[ 21.6   3.4  -5.8 -13.4   7.4  -5.4  -3.1 -17.8   3.6  -0.7  -6.3  10.4
  10.2  -6.5 -11.9  -6.5   3.1  -1.1  -2.2 -20.0 -12.3  -7.9  -3.2  26.6
  -4.6 -28.2  -1.6  -0.1  11.6   0.2   3.2  -9.6  -3.2  27.1 -11.0   0.8
  -0.4   4.6  -7.7   0.5   3.4   2.4]
R
[ 65.5 -18.6   1.7   8.1   2.2  -2.1   0.9 -10.4  -2.9  -6.8   6.0  12.5
  -2.3  14.7  -5.9  -2.8  -4.6 -22.7   3.0  -4.6 -28.5  11.3  -9.0  24.8
  -7.8  -7.6  -8.1  -8.0  -4.4 -13.4  -6.7   8.1  -1.6  11.0  -2.0   6.8
  -3.0  -3.1   0.4   8.1   2.9   0.2]
A
[ 25.8  -6.5  -2.0   6.8  -3.8  -1.4   0.1 -14.5   3.0   0.6   6.3   3.1
   7.2   3.4   9.8  -1.1   5.9  -3.9   1.8   8.3  -8.5   8.3   2.6  10.8
  -2.5   1.1  -1.9  -2.2   6.3  -0.4  -4.6   4.6   5.8  13.8   9.8   1.8
  -1.1  -1.5  -0.6   7.6  -1.6   2.6]
R
[ 39.9 -17.2  -5.7   5.5 -12.7  -4.0   4.9 -14.1   5.0  -0.2   0.0   9.4
  -1.0   8.6  -3.9  -6.6   4.3  -8.8  -4.1   1.2   0.2   4.4  -1.6  16.3
 -18.2  -6.4  -2.5   7.5   6.7 -17.8  -9.3  13.0   0.9   8.3   6.5   5.7
  -2.5  -0.9 -16.7   2.1   8.6  -0.3]
R
[ 44.2 -17.7   0.2   2.3 -17.9  -9.6  -8.9 -12.2   1.2  -6.0  -5.8  10.6
   3.1   6.8  -1.2   1.0   2.8 -16.9   1.6  -0.3  -6.3   5.6  -3.7  21.8
  -7.3   3.9   4.8   5.8   2.7  -1.2  -1.2  17.2   2.4  14.3  10.5   4.5
   7.4  -0.9 -16.3   4.4  -1.7  -8.7]
R
[  3.2   9.2 -12.3  -4.8  25.7   8.1  -1.5  -7.8  11.7  -1.8   9.1   8.6
   4.7   1.1  -4.7  -3.9   1.1   7.7  -0.1  -3.1  -3.0   8.1   2.6   5.2
  -3.2  -1.6   0.8  -2.7  14.7 -12.3  16.2   1.4  -1.6  29.7  -4.9   7.1
  16.2  -2.6   9.4   3.5   3.6  -0.6]
A
[ 36.5 -38.8  -4.6   0.4 -17.3  -9.8   3.3 -22.4   6.4  -2.1 -18.6  13.4
  11.3  17.5  -3.1   3.6   3.4 -23.1  -0.3   2.0   7.9  16.5   6.9  27.6
  -5.2  -4.4  14.6  -1.4   2.8   1.9  -1.1  12.5   0.5  24.3  25.3   4.1
  -9.3  -3.7  -7.4   5.5   4.4   0.1]
A
[ 40.7   3.5 -10.5   3.7   1.1   1.0   0.1 -22.9   5.7  -0.8   4.9   2.9
   8.0  11.3   6.3   2.2   0.0 -12.0  -3.3   8.9 -15.6   8.7  -2.5  16.7
  -1.0  -8.2 -20.1  -0.7   8.6 -18.2  -4.0   1.9  -8.5  23.1  11.6  14.1
   2.0   1.7  -0.6   9.7   2.2  -7.2]
R
[ 11.6 -23.5 -12.2  -6.3 -13.8   3.7  -2.3 -12.8  -6.1   5.9  -3.3  11.0
  -5.7  17.1   4.5   3.8   3.5  -1.0  -4.4  -1.0  13.4 -12.3  -3.7   5.8
  -2.6   0.5 -11.7  -1.8  10.9   5.4  19.1  15.4  -5.8   6.3  -5.1  10.3
   2.5   2.7 -13.1   3.2   8.6  20.5]
A
[ 54.4  -3.1  -1.8   3.7  -5.9  -5.7   7.9 -10.8  -6.5 -16.8 -13.0   3.6
   4.1  -2.0 -16.4  -5.6   7.2 -27.0   0.8 -25.4 -12.7  11.6  -0.9  48.3
 -12.4 -13.1  -0.6  -8.8  -5.8  -8.5  19.5   4.4 -10.0  27.3   0.9  -1.8
   4.9  -1.6 -19.1   9.7  -2.4   3.7]
R
[-17.7   4.8  -8.0   5.0   6.7   6.1  -2.6 -12.8   0.9  10.1  -3.6   0.8
 -22.3  -4.2  12.1   9.9   0.5   9.3   1.4   6.4  12.7  -0.1   0.3  -2.4
  -0.5  -4.5 -13.7   1.0  17.2   4.1  11.3   9.7   8.3  -2.2   7.3   6.1
   3.6   5.5  -2.0  18.1   7.0   2.1]
R
[-26.4   2.9 -11.3  -0.1  -5.8 -15.7  17.3 -19.1   4.5 -11.7 -10.6  -1.2
  11.2  12.0  22.4  -1.4  14.1  -3.5  -1.8  -8.5   1.0   6.9   2.1  -4.5
  16.2 -11.8  17.6   7.1  -5.9   5.1 -22.4   2.5 -12.3  -5.1  33.4  -2.0
   6.2   3.2  -2.1 -15.7  -6.0   6.9]
R
[ 44.2   4.6  -7.0  -0.8  15.0  -1.4   0.3 -11.8   3.4 -13.1   9.7   4.7
  -8.4  22.5   1.0   5.9  -1.5 -12.3   1.5 -13.1 -57.2   7.2  -5.1  14.2
 -11.0 -10.5 -15.2   0.0   1.8 -14.3  -1.7   5.1  -0.6  10.5 -15.8   0.7
  -0.2 -10.9   8.2   5.4   7.2   3.7]
R
[ 11.7   0.3 -17.3  -1.7  -2.3 -17.3  15.5 -29.6   5.3 -30.9 -15.6   5.8
  13.0  19.8  15.6  -4.1  10.4 -24.4   0.7 -17.4  -8.0   1.2  -1.8  21.3
  11.1 -18.0   3.8   0.0 -15.1  -7.0 -15.3   1.3 -12.2  12.4  26.1   3.7
  11.0   0.7 -15.3  -8.7  -4.6   9.6]
R
[-13.3   1.4  -4.9  -1.7  21.6   4.4   1.7  -2.0   4.0   1.7   1.5  -3.9
   5.7  -4.9  -9.4  13.5  13.9   8.5   3.7 -11.5   0.9   1.4   0.5   2.6
  -7.6   2.5 -10.0   5.9  10.8   3.8   8.6  -5.4   0.0  11.8 -16.4   4.8
  -0.7   7.6   0.0   2.5   6.9   1.5]
R
[-16.3  28.0  -7.9   0.2  -7.5   3.2   3.5 -13.4  11.1  -2.3   3.1  -3.3
  27.5  -7.8  -6.3  10.4 -15.6 -14.3   0.7  42.7  -0.1  18.0   3.1  -4.9
   7.3 -14.1   4.7  -0.7  31.9  -6.1 -10.1 -15.1   0.9  25.0  27.8   6.7
   0.4  -2.4   7.5   8.6  -5.2 -10.2]
R
[ 33.2   9.8   5.7  11.9  37.6  -0.9   3.2   1.7  15.2  -6.4   1.5  -3.1
  -4.0  -2.1  10.7  -3.6   8.2  26.9   2.1  15.9   4.4  17.3  -2.6 -20.9
  -2.9   0.9   5.5   5.0 -30.6 -38.9  13.8   0.5  -1.9  13.1   7.1   3.0
  -7.7   5.4   0.7  -3.8  -1.8  -3.7]
R
